Below are the code and all the weights of a small trained network. Each question names an input and a class and asks about switching units off, where a switched-off unit gives its printed mean instead of its output.

import numpy as np


def w(rows, s, z=0):
    codes = np.array(rows[::2]) - 128.0
    scale = np.full(codes.shape[1], s)
    scale[-1] = z or s
    return codes * scale


def f(y):
    return np.maximum(y, 0)


def log_softmax(a):
    a = a - a.max(-1, keepdims=True)
    return a - np.log(np.exp(a).sum(-1, keepdims=True))


def net(x, mask):
    res = np.array(x, float).reshape(1, 2) / 4 @ E
    y = f(res @ A[0][:, :-1].T + A[0][:, -1])
    res = res + np.where(mask, y, B[0][:, -1]) @ B[0][:, :-1]
    return log_softmax(res[-1] @ U[:, :-1].T + U[:, -1])


A, B = {}, {}
E = w([
[253,64,3,112],'x0',
[97,205,40,3],'x1',
],0.0066)
A[0] = w([
[25,201,235,146,16],'N1',
[31,199,218,148,176],'N2',
[137,46,165,219,14],'N3',
[105,252,59,16,125],'N4',
[254,43,50,132,56],'N5',
[88,235,53,21,53],'N6',
[143,10,198,232,3],'N7',
],0.0063,0.0025)
B[0] = w([
[187,186,2,147,229],'N1',
[205,175,56,145,253],'N2',
[60,89,66,230,186],'N3',
[104,68,93,210,244],'N4',
[186,211,8,129,232],'N5',
[73,66,92,222,225],'N6',
[95,95,69,207,212],'N7',
],0.0081,0.0054)
U = w([
[209,228,83,124,71],'0',
[42,24,117,175,89],'1',
[148,120,164,97,247],'2',
[80,112,185,9,39],'3',
[96,115,217,60,43],'4',
[102,119,218,72,43],'5',
],0.013,0.012)

Each question gives the input, the list of numbers given to net, and the class t.
The units are the neurons (one row each of A and B). Each row of codes is followed by its name. A weight is (code - 128) times the scale printed after its matrix; where a second scale follows, it is the last column's (A, B and U).
mask holds one flag per neuron, in row order. A switched-off neuron (its flag False) gives its mean, the last column of its row in B, instead of its output. The means were averaged over made-up inputs and are rounded, as every weight is.
A unit's drop is (log p(t) with every unit on - log p(t) with that unit switched off) / (log p(t) with every unit on - log p(t) with every unit switched off).
The circuit of an input: a set's keep is (log p(t) with only the set's units on - log p(t) with every unit switched off) / (log p(t) with every unit on - log p(t) with every unit switched off). Starting from all 7 units, units are removed one at a time, each time the one whose removal leaves the highest keep (on an exact tie, the one counted first), for as long as the keep stays at least 0.8.
units of the circuit, in order: the units of the circuit, biggest drop first
k most important neurons: the k neurons with the biggest drops, biggest first
drop of u: that unit's drop, to one decimal
input [-6,-2], class 0: units of the circuit, in order : [N1]
input [-8,-8], class 0: 2 most important neurons : [N1 N2]
input [-4,-4], class 0: 4 most important neurons : [N2 N1 N6 N4]
input [-5,7], class 1: 3 most important neurons : [N6 N4 N5]
input [-4,6], class 1: 3 most important neurons : [N6 N4 N5]
input [3,-2], class 2: 2 most important neurons : [N1 N2]
input [-4,7], class 1: 3 most important neurons : [N6 N4 N5]
input [4,8], class 1: 2 most important neurons : [N6 N4]
input [-8,0], class 0: drop of N1 : 0.1
input [3,2], class 2: drop of N1 : 0.5
input [-5,-1], class 0: drop of N1 : 0.3
